Every row comes from one small tree of marks. Brackets hold a mark, then the marks that hang from it, in alphabetical order. Every link used is in the known rows. Which tree was each row made from?
Known rows:
{tivav {nekite {mupun rilivi} {revon {ragumo lenu}}} zosu}: -71 -58 116 200 27 156 50 -111 -95 -148 -202 5 -96 -98 6 105 135 200 -9 -294 -19 -293 -16 222 -181 13 14 213 62 -208 133 -163 155 285 149 304 87 134 -37 250 77 323 186 -402 -274 -255 238 -29 42 38 -31 238 -27
{zosu {tivav {nekite mupun} {ragumo lenu}}}: -53 -82 19 201 81 24 -118 -30 -12 -186 -171 4 229 -101 -7 -55 -29 -29 116 53 16 -28 72 68 -30 7 55 110 -1 113 66 -14 100 122 -15 318 125 118 -118 46 42 103 131 -170 -171 -156 26 49 -59 256 22 -49 -89
{zetek {mesobu nekite {zosu tivav}}}: -180 73 -31 -132 -75 80 -97 -3 -24 -123 151 -100 125 10 149 75 -159 82 193 152 90 -159 217 90 94 -17 -48 -77 -39 133 136 -66 -26 -94 -195 13 -114 21 7 0 69 62 83 235 -79 109 12 115 -119 93 -148 -146 16
{zosu {rilivi {revon ragumo}} tivav}: -41 74 184 59 -110 8 -12 51 -78 -179 -88 -144 189 -73 -63 -59 47 115 -117 165 40 -78 202 -126 180 -15 101 201 114 228 47 -136 140 -67 -134 0 -124 84 -224 -101 -156 -129 78 -51 42 109 46 57 142 -34 -13 92 -117
{tivav {nekite {kiru {lenu soti}}} zosu}: -114 -29 -60 54 163 72 -242 16 -112 -119 -35 38 -53 -11 9 -61 26 -95 -4 -89 288 91 -229 156 -410 -208 -173 -144 -161 55 52 -47 -120 -12 -16 34 58 -152 30 -181 21 123 20 1 98 -133 19 -108 -196 48 73 -187 133
{revon beragi mesobu nekite {ragumo mupun}}: 49 60 -145 71 23 20 52 -155 145 34 58 -62 -5 33 -103 -51 -102 -199 -361 -199 65 131 -44 40 -107 173 31 111 223 33 27 60 -216 -111 -264 4 -168 75 -11 114 -177 296 -1 -427 -361 -4 -13 326 53 -15 41 -39 -265
{rilivi beragi nekite {revon {mesobu soti zosu}}}: -57 169 185 -65 -235 -5 -97 226 53 208 82 44 -227 -99 14 -170 -350 94 73 30 -78 -303 43 -123 -105 -286 -213 -124 -177 -144 -118 165 -150 -159 -194 2 -72 -134 171 48 -166 32 -202 -339 85 94 -137 22 -27 48 3 142 143
{ragumo {lenu kiru} mupun}: 299 -48 -97 145 238 -261 -4 -208 88 144 -111 215 -93 -134 113 51 70 -164 -188 -13 -26 96 16 59 -90 309 -1 68 91 216 -69 -77 72 46 109 -24 81 286 49 -3 96 67 116 -212 1 122 -195 84 -35 263 51 41 -57
{nekite {mupun {rilivi tivav} zetek} revon}: 79 -198 94 39 -104 -42 77 -136 -193 -92 -161 -276 -182 -71 -7 276 219 307 193 -120 6 -54 -154 197 216 -86 61 160 -63 -342 85 -130 87 94 92 -220 22 1 16 203 131 84 27 -29 16 -138 66 110 99 -115 -22 190 42
{zetek {mesobu nekite soti}}: 84 78 -133 -98 -83 -95 -58 -128 4 64 196 -146 -65 -131 146 50 -219 88 6 66 59 -142 -47 204 36 -43 -128 38 8 27 181 33 -96 -141 -294 -13 31 37 54 -21 123 42 60 13 -89 -83 25 -1 -1 -32 49 -216 79
{tivav nekite {ragumo mupun} zosu}: -49 41 -19 169 254 -39 -215 100 71 -78 -87 -151 154 37 -36 94 -6 -208 -314 -106 69 -1 -110 51 -155 15 -24 -72 -71 -51 111 -152 62 293 49 213 68 118 -23 102 141 19 -2 -92 -16 -130 317 46 -175 50 94 -78 -58
{ragumo {lenu kiru} {mupun nekite rilivi zosu}}: 273 -27 -100 40 119 -118 178 -137 84 171 -136 155 -313 41 13 61 174 -77 -222 -81 -270 -169 -89 64 191 333 -1 -3 65 -90 -267 -92 318 239 234 179 -65 298 -19 -20 167 9 152 73 80 41 -133 -210 52 257 38 396 -89
{tivav {nekite {kiru ragumo}}}: 48 28 27 51 118 51 -83 -24 27 13 -114 6 24 -7 -12 -84 90 -82 -210 45 36 159 -50 -1 2 -100 22 116 -91 11 211 26 -23 67 109 209 32 -19 -59 -191 26 99 76 -13 -172 -91 87 -62 -190 -13 161 -318 142
{zetek {mesobu {soti rilivi} zosu}}: -117 15 28 -41 -57 -144 -36 -14 58 -83 270 -136 -65 -50 126 94 -117 142 447 -10 -133 -168 -124 -16 -90 43 -129 -21 18 -11 29 -6 -46 -45 -138 -252 -47 -87 29 11 138 -68 -57 31 -55 -39 -40 -136 2 -64 -126 -123 92
{nekite {kiru {lenu soti}} mupun revon}: -18 -179 -87 191 1 6 -113 -165 -201 -64 -125 143 -172 -159 -53 163 -53 140 344 -65 364 195 -280 205 -360 -197 109 49 -185 -90 11 128 -242 -205 0 -160 -28 -87 145 -76 42 235 140 -100 104 -91 -121 174 -38 -27 12 -172 170
{zetek {mesobu soti {zosu {rilivi revon} tivav}}}: -157 116 167 -72 -161 -149 -65 54 -46 -213 55 -146 4 -207 137 109 -104 279 373 215 2 -264 50 -105 34 -97 -40 41 -76 251 -51 0 128 -185 -247 -246 -177 -77 -100 -108 37 -167 -4 60 133 143 -93 -37 40 12 -136 114 -45
{lenu kiru {soti ragumo {zosu rilivi tivav}}}: -369 27 -182 -135 -4 -37 260 123 40 -44 -24 7 96 -17 -69 29 295 -163 94 95 235 186 200 -176 161 133 247 -52 60 287 0 -66 75 -205 9 -230 -14 14 -144 -61 -127 -359 47 309 265 -116 -148 36 45 -28 -8 128 -121
{soti ragumo {rilivi {beragi lenu} {nekite mupun}} zosu}: -90 -100 108 -90 -77 216 116 283 -40 66 79 271 113 42 13 -248 -117 -128 127 -11 -107 -143 198 -229 -36 103 -42 -56 144 -325 -122 146 -135 45 68 -43 -41 -41 149 180 -6 -334 -129 227 41 -93 1 -1 65 -95 -198 -13 40
{beragi {lenu kiru {soti zosu}} {rilivi nekite}}: -77 94 -52 -251 -174 -102 155 37 35 283 -43 220 -82 -25 188 -50 302 -192 -20 28 285 3 68 30 169 5 -99 -292 -52 194 -223 163 -134 -36 83 -96 -51 -18 151 61 -222 -252 -63 133 255 95 -300 22 79 -46 -36 240 103
{revon {mesobu {soti rilivi zosu}} {nekite mupun} ragumo}: -247 -72 -146 -66 -282 21 136 -111 26 -78 196 -7 -204 -70 -169 -55 -110 174 162 -276 18 120 -8 28 -27 -36 92 155 239 -42 40 136 -313 -127 -193 -89 -24 -76 32 269 -77 -125 -111 -409 -172 -149 -8 77 232 -275 -88 -66 -110
{ragumo lenu {mupun rilivi}}: 297 -57 30 204 206 -165 -48 -193 21 149 -63 37 -100 -52 138 3 118 -16 -111 -10 -275 -15 -142 193 -85 222 -6 93 115 49 -131 -76 52 165 131 -47 33 181 -66 37 146 4 172 -169 -52 55 -40 178 36 211 15 184 -143
{tivav {ragumo lenu} zosu}: -63 -12 -68 158 333 -70 -90 15 22 -61 -2 71 112 71 39 2 -110 -207 -116 -87 -159 77 -101 10 -174 -26 -22 7 29 107 -44 -226 134 230 75 285 200 46 14 78 -22 212 62 -173 19 13 186 -86 -80 86 92 49 -61
{mupun {rilivi zosu} {zetek {mesobu nekite soti}}}: 112 108 19 -177 -138 -92 35 -16 2 53 137 -356 -289 -107 51 148 -142 316 63 45 -173 -368 -71 285 276 -109 -93 -19 -84 -219 105 25 39 -15 -105 -138 139 23 -9 7 112 -59 56 -52 40 -109 121 -235 -26 -60 74 18 101
{mupun {rilivi {beragi lenu}} zosu}: 111 -54 74 -174 125 31 57 5 -74 147 -48 67 -87 256 173 -64 8 -159 136 -131 -352 -82 -126 -1 73 7 -44 -112 19 -320 -387 33 74 102 132 189 14 -7 31 -24 23 23 124 128 234 10 101 -129 94 23 -25 298 -1
{nekite kiru {mupun rilivi} {revon beragi ragumo}}: -65 -132 -9 51 24 47 203 -130 -51 -29 -132 -123 -179 37 -166 177 50 108 -47 -285 103 -3 -213 130 -11 -44 217 263 39 -281 64 63 -83 89 -12 77 -113 -30 -6 118 -6 372 173 -312 -381 -155 214 132 39 -160 -24 76 112
{zosu {rilivi beragi} {tivav nekite ragumo}}: -197 -11 214 33 2 59 -110 166 -1 -34 -101 -161 338 98 1 -137 -175 -41 -67 29 26 -59 159 -140 160 -18 -27 33 -94 21 3 49 191 76 47 252 90 -37 -221 -98 -3 -57 135 -95 36 -98 155 -60 -73 94 165 -65 -88
{revon beragi mesobu {nekite {kiru {ragumo lenu}} mupun}}: 111 -128 -119 32 172 50 144 -304 88 37 -23 296 -100 -48 -72 -139 -73 -55 -45 -204 -24 312 -132 -44 -125 -17 101 224 77 105 -33 265 -148 -173 -34 178 -22 -137 79 36 -100 557 41 -510 -464 70 -156 84 -68 -11 62 -118 -95
{soti ragumo {rilivi tivav} zosu}: -212 -47 -112 -122 -34 71 69 161 -36 -116 180 -54 163 170 -42 -38 121 -177 11 45 -191 131 55 -189 -94 136 -40 -38 231 23 118 -214 1 98 15 -241 -2 -73 -23 124 63 -422 -266 544 -31 -125 81 -71 92 -189 -137 -129 -16
{lenu {soti {rilivi beragi {revon mesobu} tivav zosu}}}: -30 28 70 -155 -200 100 -75 25 -6 105 166 -92 2 106 -64 -84 62 33 275 -14 -192 -75 -27 -287 -179 -170 -182 -227 -154 -46 -140 88 -66 -151 118 -278 76 -123 87 147 -17 -44 -355 -36 48 -54 -25 -324 143 -96 -14 218 229
{lenu kiru {soti zosu}}: -177 9 -287 -23 81 -88 160 8 77 132 -9 29 -168 10 34 84 184 -183 -51 -13 236 255 -52 -16 51 -8 115 -81 -51 166 -64 -68 -152 -111 88 -91 105 65 70 -27 -104 -154 57 114 202 -135 -131 11 34 5 49 79 109
{soti {ragumo {lenu kiru}} {rilivi nekite tivav zosu}}: 33 36 -56 -158 -154 26 158 125 59 41 150 205 75 -7 -52 -94 85 -83 -145 127 -225 -211 308 -250 -46 231 -157 -151 98 64 -36 -128 280 164 158 -148 159 60 32 57 -46 -137 -321 151 -114 79 -154 -419 0 67 -122 26 97
{mupun nekite zetek {zosu tivav}}: -50 -15 2 34 -30 152 -2 127 -98 -196 -105 -207 -111 90 -43 -54 30 9 120 76 -97 -32 56 24 430 -33 -33 80 -18 -160 21 -168 196 36 -139 101 -218 74 -104 -179 -2 -154 193 329 291 -35 -57 -158 -18 78 51 149 -117
{mesobu {nekite kiru mupun {revon ragumo}} zosu}: -214 -14 -1 -60 -59 96 38 3 -103 -39 -64 93 -127 -41 -238 191 -173 250 118 -127 236 13 122 222 -113 -190 198 105 -148 -198 215 13 -148 -14 -25 172 -107 12 132 142 30 244 95 -202 -201 24 92 274 -102 -92 -83 -182 216
{kiru nekite {ragumo {mupun {zosu rilivi}}}}: 349 -3 60 1 208 83 -42 -19 69 -61 -31 65 92 96 -29 42 58 19 -160 -12 -24 172 69 21 217 98 145 38 131 -78 80 34 101 -40 74 198 -33 17 -72 -153 162 -101 23 269 185 256 80 54 39 -74 -9 -37 -260
{kiru lenu {nekite mupun} ragumo}: 336 -147 45 142 65 132 -141 -83 5 -203 -64 190 104 -25 4 -96 -148 109 -60 41 184 71 -42 99 -25 -23 89 97 127 -94 159 151 -182 -85 2 179 230 -70 87 -65 60 203 -64 141 -41 74 68 70 10 21 -36 -301 -76
{lenu {kiru {nekite revon}}}: 72 -8 -23 19 -145 2 -1 -93 -36 12 -104 60 -118 -56 34 136 -51 63 -222 14 313 9 131 100 117 11 50 81 -76 -53 129 -48 29 -3 94 194 142 157 121 -4 -40 140 62 -60 112 108 -80 -44 25 -70 89 -179 146
{nekite {kiru {ragumo lenu}}}: 186 -33 -34 97 278 -51 -24 -161 23 52 -71 260 -40 -32 45 -106 29 -123 -55 22 -193 250 -43 12 -104 5 48 175 39 159 43 1 6 33 146 161 68 11 -3 -168 14 206 124 -112 -141 106 -29 -29 -130 107 124 -142 50
{kiru {lenu {soti rilivi}} ragumo}: 165 -65 -23 106 97 26 -13 -64 82 -29 126 39 112 68 -26 -96 84 -42 243 -19 39 159 -116 -105 -122 106 -6 -49 65 38 -9 109 -165 -140 95 -140 95 -106 -18 -176 -46 26 -64 171 23 -103 6 -76 4 14 57 -169 52
{soti {rilivi nekite} zosu}: -119 -12 9 72 -130 137 12 206 -26 78 182 -25 -32 62 57 -118 -111 17 -161 55 13 20 119 -98 136 -19 -119 -17 88 -29 13 -79 -132 79 14 -20 -66 -41 35 -10 -78 -383 -22 162 65 52 -21 -39 31 -155 -102 -137 63
{revon {mesobu {zosu rilivi}} nekite}: -268 35 115 12 -123 -29 34 -26 -32 61 89 10 3 -1 10 -24 -157 197 16 26 42 126 8 -34 48 -121 48 -16 -97 125 -105 -14 3 -206 -30 -66 -53 -155 -42 30 -209 102 62 -344 84 194 -269 162 26 -148 6 -91 -204
{mesobu soti {zosu {rilivi revon}}}: -84 108 203 7 -45 -217 9 165 -11 8 -2 -79 -93 -124 -11 29 -129 276 157 151 -34 -82 -77 -98 -52 -186 -2 31 -174 135 -127 -2 67 -118 -109 -144 -31 -128 -44 -104 -55 -219 -33 -107 229 111 -128 19 59 -54 -11 93 29
{beragi {lenu soti} {rilivi revon tivav zosu}}: 56 134 98 -258 -193 -95 -64 -25 -86 56 -77 29 93 17 134 2 364 -10 245 199 -74 -65 -116 -57 -166 -178 -153 -305 -209 236 -271 115 11 1 76 -300 7 -111 84 92 -65 -184 -282 249 202 100 -132 -144 192 -63 -75 359 151
{zosu {rilivi nekite {revon mesobu}} {tivav {ragumo lenu}}}: 30 123 222 89 -175 -2 -87 60 -64 16 -36 40 188 -165 -35 -121 -180 38 -142 224 -31 -221 268 -140 193 -114 -57 -5 29 250 -80 -47 205 -117 -82 220 -81 74 -126 -1 -319 14 -41 -324 61 272 -161 1 22 79 51 102 -155
{soti ragumo {rilivi zosu}}: -135 35 36 60 -26 73 20 186 33 -44 147 -85 156 96 -93 -58 -6 -17 53 138 -255 -23 9 -196 -89 89 65 -18 44 -70 83 -89 83 78 69 -175 100 -7 -56 10 11 -198 -67 159 31 -106 73 -244 9 -164 -34 -199 38

Write each row's tree:
99 -23 -219 -52 211 -100 -105 11 18 -78 9 -102 112 195 -74 226 46 -287 -86 -75 -168 190 -152 14 -47 47 46 -156 65 -88 -67 -176 99 175 -28 53 -39 65 3 53 178 -63 -159 327 92 45 205 77 15 28 -46 83 -122
{rilivi {tivav {ragumo {mupun zosu}}}}
134 -96 -40 20 131 -9 -56 -101 22 -20 109 119 5 56 -103 -85 90 -54 234 -47 61 258 -170 -62 -175 20 14 -37 4 50 -7 149 -190 -125 135 -137 27 -160 -4 -243 -6 53 -63 118 -7 -23 -9 -115 -88 -32 71 -273 175
{nekite {kiru {lenu {soti rilivi}} ragumo}}
28 39 -86 -132 -77 131 -32 57 -13 20 23 86 -27 56 -27 -49 24 -4 -246 132 -61 97 98 -111 38 -241 -31 -103 -141 -9 49 36 -17 126 112 -40 40 -158 66 -107 -7 27 -190 149 -117 165 134 -174 -158 -48 -45 -62 165
{rilivi {nekite {kiru ragumo}} tivav zosu}
258 -8 -44 59 31 -134 219 -152 208 196 -165 8 -181 3 -48 44 289 -34 -399 -20 -57 -101 -58 -76 374 317 158 70 -13 -104 -63 64 151 226 320 31 1 244 -39 25 127 57 67 45 -99 -71 98 -89 -35 130 145 217 7
{lenu {kiru {ragumo {mupun nekite rilivi}}}}
-271 -65 225 -22 42 29 -39 142 -30 -25 -19 -14 163 134 103 -112 -159 108 279 24 -39 37 173 -162 70 -32 9 -1 -100 92 -133 33 85 -68 8 -71 -45 -163 -102 -86 20 -69 162 -23 172 157 -24 99 -45 99 -62 121 -116
{mesobu {zosu {rilivi beragi} tivav}}
-81 58 -227 -16 93 -120 186 26 126 103 6 -1 24 -61 -98 29 296 -255 -32 69 141 114 -64 -69 -7 132 181 -47 -23 51 56 -84 31 -116 13 -154 117 106 -12 -49 -109 46 -13 106 85 -243 -160 3 5 21 120 -9 76
{lenu kiru {soti ragumo}}
-115 64 -191 -127 -48 -46 28 77 -7 122 115 -58 -172 18 34 -46 -243 39 -89 7 76 122 44 155 -2 -138 -46 -4 -11 84 75 37 -240 -77 -197 73 63 -47 78 9 28 -325 37 105 105 -72 70 107 16 -66 39 -126 64
{mesobu nekite {soti zosu}}
49 -153 3 -121 -80 21 13 -141 -105 -82 -1 -54 175 -42 41 -51 404 24 429 -13 159 3 -61 10 -100 -10 -126 -154 -92 -65 -80 68 -101 -35 69 -166 27 -45 9 148 93 -142 -169 151 -80 -276 -129 -48 124 10 -141 58 132
{beragi {lenu {soti {rilivi {tivav {nekite mupun}}}}}}
-39 100 119 -2 -129 82 18 169 95 179 54 -92 76 139 122 -129 -80 14 -234 53 18 -98 -69 -58 84 -86 -179 -119 -60 69 -29 175 -16 93 -122 -48 -44 -210 42 -14 -117 25 -11 -45 -106 135 -37 -105 -11 -125 -36 61 4
{revon {beragi {rilivi nekite zosu}}}
255 100 -9 0 118 -32 -78 44 35 -26 85 -174 72 -178 -30 124 -38 -91 -153 127 -44 -194 71 201 112 256 -19 66 157 -181 386 -142 49 -84 -190 -186 -106 253 12 27 172 -46 1 248 -62 -91 -2 187 -118 16 62 -282 -96
{soti {ragumo {mupun {zetek {mesobu nekite}}}}}
-268 117 -34 2 -136 53 22 -18 49 -31 92 19 -44 33 -101 -44 -137 8 -66 -66 -19 48 58 55 -73 -75 73 11 55 23 11 -79 -143 -92 -127 63 -46 -17 4 107 -281 266 -28 -368 -153 52 -98 216 32 -51 -14 -72 -138
{revon {mesobu zosu} nekite ragumo}
201 81 128 38 -75 -122 -102 158 -20 48 -23 -96 192 -108 -109 76 -32 19 -459 203 37 -121 71 -141 120 -34 -53 -82 -59 52 -70 -95 181 125 2 -71 -86 59 -54 20 -9 -225 -270 81 54 216 47 130 47 -7 -14 96 -58
{zosu {rilivi nekite revon {tivav {ragumo mupun}}}}
290 -21 -64 94 290 -17 -11 -50 55 -19 -35 108 62 59 -19 86 98 -81 166 -55 48 225 -149 -17 -101 131 116 -116 76 21 -113 94 -13 -240 38 -113 -78 -55 -64 -263 73 -46 51 284 290 66 -17 103 6 69 12 76 -253
{kiru {lenu soti} {ragumo {mupun {zosu rilivi}}}}
-140 -123 -149 33 117 41 -33 39 -36 -232 -57 -108 143 126 -101 144 -5 -84 256 -56 -9 157 -72 -25 173 -105 259 10 24 -86 -44 -46 73 58 -113 228 -22 7 -59 33 68 43 98 137 129 -37 180 38 23 -14 -94 60 -110
{nekite {mupun {zosu {tivav ragumo}}}}
-150 79 149 -27 -317 102 -136 105 -30 36 10 -72 117 38 159 -126 36 135 -3 177 17 -110 145 -4 185 -124 -103 -116 -76 193 3 124 44 115 -88 -111 -83 -132 -46 -20 -51 -159 44 15 95 230 -36 -51 -6 -53 -90 93 -40
{beragi {rilivi nekite {zosu tivav}}}
85 -70 102 -60 -50 170 -194 -32 -123 -71 -176 202 14 77 59 -37 -196 -64 -48 -118 65 26 29 -50 -368 -61 -228 8 -108 -151 115 137 -24 44 172 118 58 -151 103 -158 113 250 -123 149 -168 -56 172 -124 -187 87 130 -279 200
{rilivi beragi {tivav {nekite {kiru lenu ragumo} revon}}}
248 65 -16 50 103 24 167 -150 72 161 -54 -15 -89 41 -69 84 -94 -4 -282 -221 -64 -178 115 249 -120 298 -19 149 171 -98 35 21 -13 107 -25 226 -102 225 -13 129 9 248 165 -249 -407 -27 160 277 33 170 36 175 -70
{mesobu {nekite {revon beragi {ragumo lenu {mupun rilivi}}}}}
